Here is a tiny trained network, its code and every weight. The questions are about switching its units off for an input and a class, where a switched-off unit gives its printed mean instead of its output.

import numpy as np


def w(rows, s, z=0):
    codes = np.array(rows[::2]) - 128.0
    scale = np.full(codes.shape[1], s)
    scale[-1] = z or s
    return codes * scale


def norm(h):
    return h / np.sqrt((h * h).mean(-1, keepdims=True) + 1e-5)


def f(y):
    return y / 2 * (1 + np.tanh(0.7978845608 * (y + 0.044715 * y**3)))


def log_softmax(a):
    a = a - a.max(-1, keepdims=True)
    return a - np.log(np.exp(a).sum(-1, keepdims=True))


def net(x, mask):
    res = np.array(x, float).reshape(1, 7) / 4 @ E
    u = 0
    for l in range(4):
        y = f(norm(res) @ A[l][:, :-1].T + A[l][:, -1])
        res = res + np.where(mask[u : u + 3], y, B[l][:, -1]) @ B[l][:, :-1]
        u += 3
    return log_softmax(norm(res)[-1] @ U[:, :-1].T + U[:, -1])


A, B = {}, {}
E = w([
[117,144,118,133],'x0',
[132,119,156,145],'x1',
[1,132,68,121],'x2',
[136,150,144,140],'x3',
[150,73,152,117],'x4',
[137,209,138,163],'x5',
[47,60,72,82],'x6',
],0.0075)
A[0] = w([
[229,176,228,95,9],'0.n0',
[79,2,162,21,42],'0.n1',
[61,251,81,123,47],'0.n2',
],0.0054,0.0011)
B[0] = w([
[190,244,245,24,246],'0.n0',
[147,32,38,82,251],'0.n1',
[2,134,170,111,219],'0.n2',
],0.0069,0.0027)
A[1] = w([
[205,154,156,44,251],'1.n0',
[163,2,93,57,140],'1.n1',
[155,148,54,133,40],'1.n2',
],0.0077,0.0024)
B[1] = w([
[157,125,168,190,242],'1.n0',
[121,119,2,94,253],'1.n1',
[147,148,95,226,110],'1.n2',
],0.0071,0.0049)
A[2] = w([
[233,193,253,93,252],'2.n0',
[37,143,170,196,75],'2.n1',
[59,208,86,146,118],'2.n2',
],0.0077,0.002)
B[2] = w([
[22,101,133,246,255],'2.n0',
[242,216,172,15,155],'2.n1',
[125,171,188,67,167],'2.n2',
],0.011,0.0076)
A[3] = w([
[136,46,93,74,118],'3.n0',
[3,74,163,190,252],'3.n1',
[77,100,2,126,159],'3.n2',
],0.0089,0.0027)
B[3] = w([
[200,129,1,159,190],'3.n0',
[222,97,135,198,254],'3.n1',
[187,102,173,96,224],'3.n2',
],0.0099,0.0063)
U = w([
[63,191,139,45,62],'0',
[127,112,150,243,252],'1',
[164,35,8,85,59],'2',
],0.015,0.0012)

Each question gives the input, the list of numbers given to net, and the class t.
The units are the neurons (one row each of A and B). Each row of codes is followed by its name. A weight is (code - 128) times the scale printed after its matrix; where a second scale follows, it is the last column's (A, B and U).
mask holds one flag per neuron, layer by layer. A switched-off neuron (its flag False) gives its mean, the last column of its row in B, instead of its output. The means were averaged over made-up inputs and are rounded, as every weight is.
A unit's drop is (log p(t) with every unit on - log p(t) with that unit switched off) / (log p(t) with every unit on - log p(t) with every unit switched off).
unit that matters most: the unit with the biggest drop
top k neurons: the k neurons with the biggest drops, biggest first
drop of u: that unit's drop, to one decimal
input [8,6,7,4,8,6,3], class 0: unit that matters most -> 2.n1
input [-8,3,7,7,7,5,3], class 2: top 3 neurons -> [0.n0, 2.n0, 0.n1]
input [2,8,4,-4,-4,3,7], class 0: top 4 neurons -> [2.n0, 2.n1, 2.n2, 1.n1]
input [-2,3,4,8,4,0,-2], class 0: top 2 neurons -> [2.n1, 0.n0]
input [-8,-8,-6,-3,-3,-3,1], class 1: top 3 neurons -> [1.n0, 0.n0, 2.n0]
input [8,1,-1,5,5,7,8], class 2: top 2 neurons -> [0.n0, 1.n0]
input [3,-8,8,-7,-8,-4,0], class 0: top 2 neurons -> [2.n2, 2.n0]
input [0,-3,7,-3,-5,-4,-2], class 0: drop of 2.n0 -> 0.9
input [-4,2,4,5,-3,-4,1], class 2: drop of 2.n0 -> 0.4
input [6,1,6,5,1,-7,-4], class 2: drop of 2.n0 -> 0.7
